Here is a tiny trained network, its code and every weight. The questions are about switching its units off for an input and a target symbol, where a switched-off unit gives its printed mean instead of its output.

import numpy as np


def w(rows, s, z=0):
    codes = np.array(rows[::2]) - 128.0
    scale = np.full(codes.shape[1], s)
    scale[-1] = z or s
    return codes * scale


def f(y):
    return y / 2 * (1 + np.tanh(0.7978845608 * (y + 0.044715 * y**3)))


def softmax(a):
    e = np.exp(a - a.max(-1, keepdims=True))
    return e / e.sum(-1, keepdims=True)


def log_softmax(a):
    a = a - a.max(-1, keepdims=True)
    return a - np.log(np.exp(a).sum(-1, keepdims=True))


def net(x, mask):
    ids = ['αγδεζηθλξπσφ'.index(c) for c in x.split()]
    T = len(ids)
    res = E[ids] + P[:T]
    r = res
    for j in range(3):
        rows = slice(2 * j, 2 * j + 2)
        q, k, v = (r @ M[0][rows].T for M in (Q, K, V))
        z = softmax(np.where(np.tri(T) > 0, q @ k.T / 2**0.5, -1e9)) @ v
        o = O[0][rows]
        res = res + np.where(mask[j], z, o[:, -1]) @ o[:, :-1]
    y = f(res @ A[0][:, :-1].T + A[0][:, -1])
    res = res + np.where(mask[3:19], y, B[0][:, -1]) @ B[0][:, :-1]
    return log_softmax(res[-1] @ U[:, :-1].T + U[:, -1])


Q, K, V, O, A, B = {}, {}, {}, {}, {}, {}
E = w([
[202,42,98,105,206,130,30,101,119,164],'α',
[146,108,124,184,95,135,80,190,180,73],'γ',
[119,153,126,136,182,183,130,160,147,88],'δ',
[160,183,115,119,91,177,151,170,177,87],'ε',
[138,30,34,129,159,151,103,155,169,158],'ζ',
[123,119,125,49,199,139,64,135,220,120],'η',
[86,67,113,198,160,105,147,231,204,145],'θ',
[47,156,82,182,134,193,104,119,180,115],'λ',
[138,153,78,81,183,163,85,64,164,175],'ξ',
[97,164,150,243,202,116,150,160,146,127],'π',
[100,106,131,111,248,192,89,152,114,200],'σ',
[183,169,178,142,145,122,73,186,225,159],'φ',
],0.018)
P = w([
[74,57,149,143,129,140,198,68,169,101],'0',
[154,116,223,74,111,230,202,29,249,73],'1',
[32,112,127,157,114,109,147,91,88,102],'2',
[186,126,222,101,139,213,197,123,193,148],'3',
[94,145,90,166,95,124,133,141,72,117],'4',
[197,129,223,142,172,168,136,164,157,184],'5',
[104,176,49,160,119,75,129,154,111,166],'6',
[195,133,133,128,157,221,57,144,178,176],'7',
[114,228,36,189,97,77,77,197,89,159],'8',
[163,207,117,127,176,212,80,206,182,165],'9',
[119,210,8,139,141,97,101,185,103,228],'10',
],0.011)
Q[0] = w([
[63,114,99,113,68,72,109,115,44,127],'H1',
[123,159,130,87,92,5,217,77,116,86],'H1',
[115,145,171,72,64,133,171,54,101,119],'H2',
[150,147,195,98,139,71,175,148,71,131],'H2',
[188,124,179,129,114,146,174,85,163,148],'H3',
[84,132,157,63,61,47,171,112,21,137],'H3',
],0.011)
K[0] = w([
[136,83,217,149,136,150,212,70,205,134],'H1',
[120,33,195,120,90,198,155,46,130,94],'H1',
[98,18,199,87,132,75,184,81,129,41],'H2',
[140,17,126,87,65,168,109,110,169,48],'H2',
[171,126,54,190,142,49,123,98,58,49],'H3',
[129,11,254,103,119,153,230,16,165,66],'H3',
],0.0074)
V[0] = w([
[126,117,254,99,207,136,105,175,190,166],'H1',
[120,4,125,153,100,132,10,131,83,183],'H1',
[173,73,105,81,121,103,128,253,107,81],'H2',
[154,126,128,208,122,45,171,181,56,171],'H2',
[70,112,75,146,214,164,203,163,91,103],'H3',
[113,99,80,194,58,32,132,164,197,72],'H3',
],0.0092)
O[0] = w([
[132,100,97,108,196,147,96,213,94,247,207],'H1',
[86,68,70,162,153,172,30,53,113,146,254],'H1',
[86,44,116,56,65,131,70,184,178,124,62],'H2',
[125,68,181,160,158,151,162,153,69,110,33],'H2',
[71,134,28,104,95,169,68,136,13,30,220],'H3',
[75,174,195,110,50,105,146,63,165,119,212],'H3',
],0.011,0.0049)
A[0] = w([
[149,81,108,132,138,159,120,92,146,187,154],'N1',
[142,143,132,159,97,141,58,141,131,120,187],'N2',
[110,156,84,126,128,127,149,149,106,146,90],'N3',
[168,144,129,110,161,139,89,117,187,95,157],'N4',
[120,116,51,101,167,180,138,191,119,112,173],'N5',
[123,116,116,84,191,151,98,115,113,162,46],'N6',
[163,117,130,113,162,131,165,146,164,140,249],'N7',
[104,144,55,141,143,97,83,125,144,88,88],'N8',
[78,103,130,123,110,111,138,189,121,164,142],'N9',
[98,134,146,81,117,142,190,127,172,137,152],'N10',
[157,140,173,132,108,179,145,149,99,87,175],'N11',
[89,102,98,106,133,193,123,82,184,118,126],'N12',
[109,138,128,128,250,150,102,121,122,92,254],'N13',
[137,130,85,156,131,121,145,174,92,162,72],'N14',
[100,184,170,158,180,197,130,125,126,135,178],'N15',
[142,172,116,132,130,118,121,183,125,190,78],'N16',
],0.011,0.0043)
B[0] = w([
[144,123,166,87,94,141,176,155,167,126,223],'N1',
[87,114,96,63,150,166,166,141,132,147,196],'N2',
[237,84,172,164,149,171,122,133,177,104,157],'N3',
[136,113,84,217,157,45,189,142,119,46,192],'N4',
[181,108,137,100,170,49,78,104,161,118,235],'N5',
[98,150,123,143,134,160,140,133,113,103,220],'N6',
[135,193,186,145,2,106,125,152,126,82,162],'N7',
[48,151,234,55,157,192,173,129,83,23,226],'N8',
[61,125,103,155,139,80,171,99,87,198,158],'N9',
[153,54,177,108,168,146,88,104,100,117,153],'N10',
[83,82,84,89,182,79,112,57,140,185,147],'N11',
[109,101,127,156,100,163,79,199,117,170,223],'N12',
[145,126,120,176,75,91,171,127,124,159,254],'N13',
[168,233,189,180,125,132,106,115,108,125,169],'N14',
[199,31,88,80,108,122,103,156,87,160,194],'N15',
[87,212,84,121,198,197,118,120,169,108,179],'N16',
],0.007,0.019)
U = w([
[81,122,88,2,147,47,144,115,93,193,205],'α',
[83,168,112,139,215,166,221,1,181,105,156],'γ',
[124,151,200,152,189,128,70,140,134,80,1],'δ',
[150,130,95,189,82,76,144,148,103,115,230],'ε',
[98,173,181,169,126,225,159,91,123,91,58],'ζ',
[151,107,204,81,113,80,143,138,135,85,128],'η',
[133,54,110,162,167,196,187,133,186,127,22],'θ',
[131,152,140,39,64,150,65,129,95,162,118],'λ',
[125,192,82,150,124,115,63,141,183,205,182],'ξ',
[129,116,170,182,119,138,24,14,198,150,172],'π',
[108,125,73,54,167,54,105,134,189,112,99],'σ',
[166,121,203,56,95,174,201,168,137,129,117],'φ',
],0.0052,0.0042)

Each question gives the input, a string of symbols that net reads in full, and the target symbol t.
The units are the heads (2 rows each of Q, K, V and O) and the neurons (one row each of A and B). Each row of codes is followed by its name. A weight is (code - 128) times the scale printed after its matrix; where a second scale follows, it is the last column's (O, A, B and U).
mask holds one flag per unit, heads first, then neurons. A switched-off unit (its flag False) gives its mean, the last column of its rows in O or B, instead of its output. The means were averaged over made-up inputs and are rounded, as every weight is.
A unit's drop is (log p(t) with every unit on - log p(t) with that unit switched off) / (log p(t) with every unit on - log p(t) with every unit switched off).
The circuit of an input: a set's keep is (log p(t) with only the set's units on - log p(t) with every unit switched off) / (log p(t) with every unit on - log p(t) with every unit switched off). Starting from the 12 units with the biggest drops (on a tie, the unit counted first), units are removed one at a time, each time the one whose removal leaves the highest keep (on an exact tie, the one counted first), for as long as the keep stays at least 0.8.
circuit, biggest first: the units of the circuit, biggest drop first
unit that matters most: the unit with the biggest drop
k most important neurons: the k neurons with the biggest drops, biggest first
which heads matter: for each layer, one digit per head in row order, 1 if its drop is at least 0.15 and else 0, layers parted by /
input θ δ γ η γ φ δ α γ ε, target π: which heads matter -> 101
input λ α σ ξ α ζ, target θ: most important neuron -> N1
input α γ θ γ γ δ, target π: which heads matter -> 101
input ζ θ γ π δ α ζ α ζ α, target ζ: circuit, biggest first -> H1; N8; N5
input γ φ σ, target ξ: circuit, biggest first -> H1; H3; N14; N8
input α α θ θ φ σ λ φ θ ε, target λ: which heads matter -> 001
input φ σ θ σ γ α λ γ λ, target ζ: circuit, biggest first -> N8; H1
input γ π η ζ α θ δ α ε φ, target η: circuit, biggest first -> H1; N10; N4
input α η ξ θ γ ξ φ δ, target φ: circuit, biggest first -> H3; H1
input η ζ λ θ η ξ, target ξ: circuit, biggest first -> H1; N8
input ξ γ γ α γ π α δ ε γ ξ, target γ: circuit, biggest first -> H2; H1
input η γ α γ ξ φ γ, target ξ: circuit, biggest first -> H3; N8; H1
input φ η ε φ ξ α π π ξ φ α, target ξ: circuit, biggest first -> H3; N8
input ξ φ λ φ λ, target ξ: which heads matter -> 100
input φ δ γ φ σ ε δ α, target σ: which heads matter -> 101
input π φ γ ξ η θ ξ φ, target ε: which heads matter -> 101
input α θ θ π α α θ, target α: circuit, biggest first -> H2; N9; H3; N14
input η θ θ α γ ξ α ζ, target θ: 2 most important neurons -> N12; N1
input α ζ θ ε ξ α γ ε θ γ, target λ: circuit, biggest first -> H3; N4; H2
input θ ε ζ ξ γ, target γ: which heads matter -> 010
input α σ λ η η ε γ π α ξ, target θ: unit that matters most -> H1
input η γ ζ π δ θ π σ λ, target δ: circuit, biggest first -> H3; N5; N8
input ξ ζ ε ξ λ π α α, target θ: which heads matter -> 100
input φ γ π ε λ ξ γ λ, target π: circuit, biggest first -> H3; N8
input ε ζ ζ α, target ζ: circuit, biggest first -> H1; N8; H3; N5
input ζ ζ π π δ γ α ζ π η, target α: unit that matters most -> N11
input φ γ α α ξ π θ φ, target λ: which heads matter -> 001
